Below are the code and all the weights of a small trained network. Each question names an input and a target symbol and asks about switching units off, where a switched-off unit gives its printed mean instead of its output.

import numpy as np


def w(rows, s, z=0):
    codes = np.array(rows[::2]) - 128.0
    scale = np.full(codes.shape[1], s)
    scale[-1] = z or s
    return codes * scale


def f(y):
    return y / 2 * (1 + np.tanh(0.7978845608 * (y + 0.044715 * y**3)))


def softmax(a):
    e = np.exp(a - a.max(-1, keepdims=True))
    return e / e.sum(-1, keepdims=True)


def log_softmax(a):
    a = a - a.max(-1, keepdims=True)
    return a - np.log(np.exp(a).sum(-1, keepdims=True))


def net(x, mask):
    ids = ['βδζμξπστ'.index(c) for c in x.split()]
    T = len(ids)
    res = E[ids] + P[:T]
    u = 0
    for l in range(2):
        r = res
        for j in range(3):
            rows = slice(2 * j, 2 * j + 2)
            q, k, v = (r @ M[l][rows].T for M in (Q, K, V))
            z = softmax(np.where(np.tri(T) > 0, q @ k.T / 2**0.5, -1e9)) @ v
            o = O[l][rows]
            res = res + np.where(mask[u + j], z, o[:, -1]) @ o[:, :-1]
        u += 3
        y = f(res @ A[l][:, :-1].T + A[l][:, -1])
        res = res + np.where(mask[u : u + 4], y, B[l][:, -1]) @ B[l][:, :-1]
        u += 4
    return log_softmax(res[-1] @ U[:, :-1].T + U[:, -1])


Q, K, V, O, A, B = {}, {}, {}, {}, {}, {}
E = w([
[121,119,217],'β',
[127,88,182],'δ',
[131,99,179],'ζ',
[30,187,131],'μ',
[149,85,166],'ξ',
[171,1,123],'π',
[228,175,213],'σ',
[12,60,8],'τ',
],0.012)
P = w([
[228,239,107],'0',
[30,168,224],'1',
[55,110,212],'2',
[117,90,186],'3',
[87,154,204],'4',
[139,117,156],'5',
[174,124,123],'6',
[141,186,138],'7',
[195,172,80],'8',
[200,206,73],'9',
[178,254,96],'10',
[193,225,75],'11',
],0.0054)
Q[0] = w([
[176,100,113],'0.h0',
[148,183,193],'0.h0',
[44,122,255],'0.h1',
[76,186,126],'0.h1',
[185,139,71],'0.h2',
[38,120,194],'0.h2',
],0.0099)
K[0] = w([
[18,82,52],'0.h0',
[146,149,104],'0.h0',
[72,47,43],'0.h1',
[132,106,48],'0.h1',
[178,150,254],'0.h2',
[145,57,74],'0.h2',
],0.0076)
V[0] = w([
[205,139,17],'0.h0',
[42,93,50],'0.h0',
[72,69,173],'0.h1',
[84,254,185],'0.h1',
[114,77,43],'0.h2',
[150,211,179],'0.h2',
],0.0066)
O[0] = w([
[201,121,146,3],'0.h0',
[140,186,185,48],'0.h0',
[173,181,173,199],'0.h1',
[106,255,185,159],'0.h1',
[96,37,140,63],'0.h2',
[139,120,92,152],'0.h2',
],0.0073,0.0031)
A[0] = w([
[95,161,4,157],'0.n0',
[184,127,152,141],'0.n1',
[171,191,132,123],'0.n2',
[46,134,155,255],'0.n3',
],0.011,0.0066)
B[0] = w([
[105,157,2,162],'0.n0',
[188,75,158,159],'0.n1',
[67,122,244,160],'0.n2',
[197,91,68,255],'0.n3',
],0.0077,0.0072)
Q[1] = w([
[235,2,241],'1.h0',
[142,76,128],'1.h0',
[197,58,138],'1.h1',
[202,246,148],'1.h1',
[233,139,30],'1.h2',
[65,215,10],'1.h2',
],0.0064)
K[1] = w([
[120,160,247],'1.h0',
[219,101,126],'1.h0',
[141,85,129],'1.h1',
[84,152,170],'1.h1',
[120,88,105],'1.h2',
[109,102,181],'1.h2',
],0.011)
V[1] = w([
[123,142,250],'1.h0',
[105,206,181],'1.h0',
[133,34,155],'1.h1',
[134,169,36],'1.h1',
[90,95,2],'1.h2',
[53,103,207],'1.h2',
],0.0086)
O[1] = w([
[109,203,55,206],'1.h0',
[68,198,110,157],'1.h0',
[243,192,20,197],'1.h1',
[132,8,235,115],'1.h1',
[54,2,89,254],'1.h2',
[110,160,113,30],'1.h2',
],0.0065,0.0033)
A[1] = w([
[81,53,182,217],'1.n0',
[153,1,224,7],'1.n1',
[151,10,87,138],'1.n2',
[222,146,131,42],'1.n3',
],0.0052,0.0018)
B[1] = w([
[12,170,139,184],'1.n0',
[27,166,3,212],'1.n1',
[64,179,81,254],'1.n2',
[168,104,123,139],'1.n3',
],0.005,0.0059)
U = w([
[103,254,42,134],'β',
[154,127,149,108],'δ',
[178,89,209,190],'ζ',
[137,115,189,138],'μ',
[65,93,144,165],'ξ',
[216,93,89,132],'π',
[91,243,35,1],'σ',
[74,93,234,175],'τ',
],0.0054,0.0057)

Each question gives the input, a string of symbols that net reads in full, and the target symbol t.
The units are the heads (2 rows each of Q, K, V and O) and the neurons (one row each of A and B). Each row of codes is followed by its name. A weight is (code - 128) times the scale printed after its matrix; where a second scale follows, it is the last column's (O, A, B and U).
mask holds one flag per unit, layer by layer, with each layer's heads first. A switched-off unit (its flag False) gives its mean, the last column of its rows in O or B, instead of its output. The means were averaged over made-up inputs and are rounded, as every weight is.
A unit's drop is (log p(t) with every unit on - log p(t) with that unit switched off) / (log p(t) with every unit on - log p(t) with every unit switched off).
The circuit of an input: a set's keep is (log p(t) with only the set's units on - log p(t) with every unit switched off) / (log p(t) with every unit on - log p(t) with every unit switched off). Starting from the 12 units with the biggest drops (on a tie, the unit counted first), units are removed one at a time, each time the one whose removal leaves the highest keep (on an exact tie, the one counted first), for as long as the keep stays at least 0.8.
circuit, biggest first: the units of the circuit, biggest drop first
k most important neurons: the k neurons with the biggest drops, biggest first
k most important neurons of layer l: the k neurons of layer l with the biggest drops, biggest first
drop when u is switched off: that unit's drop, to one decimal
input β μ ξ τ β μ τ ξ τ π, target ξ: circuit, biggest first -> [1.h2; 0.n0; 1.n1]
input σ β π ξ, target β: circuit, biggest first -> [0.n2; 1.h0]
input τ β ζ ξ β σ σ σ σ τ σ, target ξ: circuit, biggest first -> [1.h2; 0.n0; 0.n2]
input μ μ σ β β σ, target β: circuit, biggest first -> [1.h0; 0.h1]
input τ δ τ δ δ τ ζ ζ τ β β, target ξ: circuit, biggest first -> [1.h2; 0.n0; 0.h1]
input β β σ δ σ σ δ, target β: 2 most important neurons -> [0.n2; 0.n0]
input ξ β σ σ, target β: circuit, biggest first -> [1.h0; 1.h1; 1.h2]
input τ β τ τ, target ξ: circuit, biggest first -> [1.h0; 1.n1; 0.n0; 1.h1]
input β δ σ ξ, target β: circuit, biggest first -> [1.h0; 0.h1; 1.h2]
input β μ ξ τ π ξ τ δ, target ξ: 2 most important neurons of layer 0 -> [0.n0; 0.n3]
input π β π ζ, target π: circuit, biggest first -> [1.h1; 0.h1; 1.h0; 0.n2]
input ξ δ σ δ, target β: 3 most important neurons -> [0.n0; 0.n2; 0.n3]
input β β π ξ σ π, target β: 3 most important neurons -> [0.n0; 0.n2; 0.n3]
input ζ ξ δ τ τ ζ, target ξ: 3 most important neurons of layer 0 -> [0.n0; 0.n3; 0.n2]
input β β ζ σ ξ β, target β: 2 most important neurons -> [0.n0; 0.n2]
input β σ β, target β: 2 most important neurons -> [0.n2; 0.n0]
input π β β, target π: most important neuron of layer 0 -> [0.n3]
input μ μ τ τ, target ξ: 2 most important neurons of layer 0 -> [0.n3; 0.n0]
input π σ δ τ δ π π β μ, target π: most important neuron -> [0.n3]
input β τ μ τ π δ σ μ π τ τ β, target ξ: most important neuron of layer 0 -> [0.n0]
input τ β μ, target ξ: drop when 0.n1 is switched off -> 0.1
input π δ ξ, target π: drop when 1.h1 is switched off -> 0.7
input ζ σ δ π, target β: drop when 0.n2 is switched off -> 0.3
